Below is a small trained network, with its code and all its weights. Each question gives an input and a class and asks what happens when units are switched off, that is, made to give their printed mean instead of their output.

import numpy as np


def w(rows, s, z=0):
    codes = np.array(rows[::2]) - 128.0
    scale = np.full(codes.shape[1], s)
    scale[-1] = z or s
    return codes * scale


def norm(h):
    return h / np.sqrt((h * h).mean(-1, keepdims=True) + 1e-5)


def f(y):
    return y / 2 * (1 + np.tanh(0.7978845608 * (y + 0.044715 * y**3)))


def log_softmax(a):
    a = a - a.max(-1, keepdims=True)
    return a - np.log(np.exp(a).sum(-1, keepdims=True))


def net(x, mask):
    res = np.array(x, float).reshape(1, 2) / 4 @ E
    u = 0
    for l in range(3):
        y = f(norm(res) @ A[l][:, :-1].T + A[l][:, -1])
        res = res + np.where(mask[u : u + 5], y, B[l][:, -1]) @ B[l][:, :-1]
        u += 5
    return log_softmax(norm(res)[-1] @ U[:, :-1].T + U[:, -1])


A, B = {}, {}
E = w([
[70,7,148,55,107],'x0',
[50,74,85,126,254],'x1',
],0.0066)
A[0] = w([
[170,140,87,148,107,2],'0.n1',
[32,42,147,102,153,34],'0.n2',
[92,122,244,31,58,191],'0.n3',
[91,57,78,122,111,129],'0.n4',
[62,95,136,144,162,76],'0.n5',
],0.011,0.0015)
B[0] = w([
[162,133,198,211,177,140],'0.n1',
[81,145,216,105,187,254],'0.n2',
[199,69,118,111,88,235],'0.n3',
[83,255,171,218,79,193],'0.n4',
[1,90,79,157,136,187],'0.n5',
],0.0073,0.008)
A[1] = w([
[247,92,116,64,114,77],'1.n1',
[114,104,176,126,92,106],'1.n2',
[133,81,64,135,156,1],'1.n3',
[129,177,112,183,104,129],'1.n4',
[84,106,90,131,144,152],'1.n5',
],0.013,0.0032)
B[1] = w([
[137,161,6,85,76,254],'1.n1',
[134,51,151,26,58,186],'1.n2',
[2,129,96,224,135,122],'1.n3',
[160,63,112,80,247,197],'1.n4',
[143,72,9,187,87,190],'1.n5',
],0.0082,0.0052)
A[2] = w([
[51,90,173,55,153,171],'2.n1',
[157,119,10,126,28,183],'2.n2',
[126,250,132,148,99,138],'2.n3',
[133,136,25,125,152,125],'2.n4',
[128,79,138,67,73,254],'2.n5',
],0.011,0.004)
B[2] = w([
[150,77,157,112,157,235],'2.n1',
[133,210,61,147,154,253],'2.n2',
[46,34,153,108,167,137],'2.n3',
[135,113,159,114,8,185],'2.n4',
[187,221,109,101,39,228],'2.n5',
],0.011,0.0068)
U = w([
[199,233,43,79,67,178],'0',
[147,93,219,35,41,82],'1',
[215,130,131,141,228,214],'2',
[94,120,7,225,97,88],'3',
[33,76,159,129,184,203],'4',
[127,151,136,146,108,1],'5',
],0.017,0.006)

Each question gives the input, the list of numbers given to net, and the class t.
The units are the neurons (one row each of A and B). Each row of codes is followed by its name. A weight is (code - 128) times the scale printed after its matrix; where a second scale follows, it is the last column's (A, B and U).
mask holds one flag per neuron, layer by layer. A switched-off neuron (its flag False) gives its mean, the last column of its row in B, instead of its output. The means were averaged over made-up inputs and are rounded, as every weight is.
A unit's drop is (log p(t) with every unit on - log p(t) with that unit switched off) / (log p(t) with every unit on - log p(t) with every unit switched off).
The circuit of an input: a set's keep is (log p(t) with only the set's units on - log p(t) with every unit switched off) / (log p(t) with every unit on - log p(t) with every unit switched off). Starting from the 12 units with the biggest drops (on a tie, the unit counted first), units are removed one at a time, each time the one whose removal leaves the highest keep (on an exact tie, the one counted first), for as long as the keep stays at least 0.8.
circuit, biggest first: the units of the circuit, biggest drop first
unit that matters most: the unit with the biggest drop
top k neurons in layer l: the k neurons of layer l with the biggest drops, biggest first
drop of u: that unit's drop, to one decimal
input [-3,1], class 2: unit that matters most => 0.n3
input [-3,2], class 3: top 3 neurons in layer 0 => (0.n4, 0.n2, 0.n3)
input [4,-1], class 1: top 2 neurons in layer 2 => (2.n2, 2.n1)
input [-2,-2], class 2: top 2 neurons in layer 0 => (0.n3, 0.n1)
input [-6,-7], class 2: top 2 neurons in layer 0 => (0.n3, 0.n1)
input [-7,6], class 3: top 2 neurons in layer 2 => (2.n5, 2.n4)
input [5,3], class 4: top 3 neurons in layer 0 => (0.n2, 0.n5, 0.n4)
input [-1,5], class 4: top 2 neurons in layer 2 => (2.n5, 2.n2)
input [3,1], class 1: top 2 neurons in layer 0 => (0.n3, 0.n1)
input [-1,3], class 3: top 2 neurons in layer 1 => (1.n5, 1.n4)
input [-3,5], class 3: drop of 1.n5 => 0.3
input [-5,5], class 3: drop of 2.n5 => 0.1
input [3,4], class 4: drop of 2.n1 => 0.0
input [4,2], class 4: circuit, biggest first => (0.n2)
input [-8,3], class 2: top 2 neurons in layer 1 => (1.n4, 1.n1)
input [2,0], class 1: top 2 neurons in layer 0 => (0.n3, 0.n2)
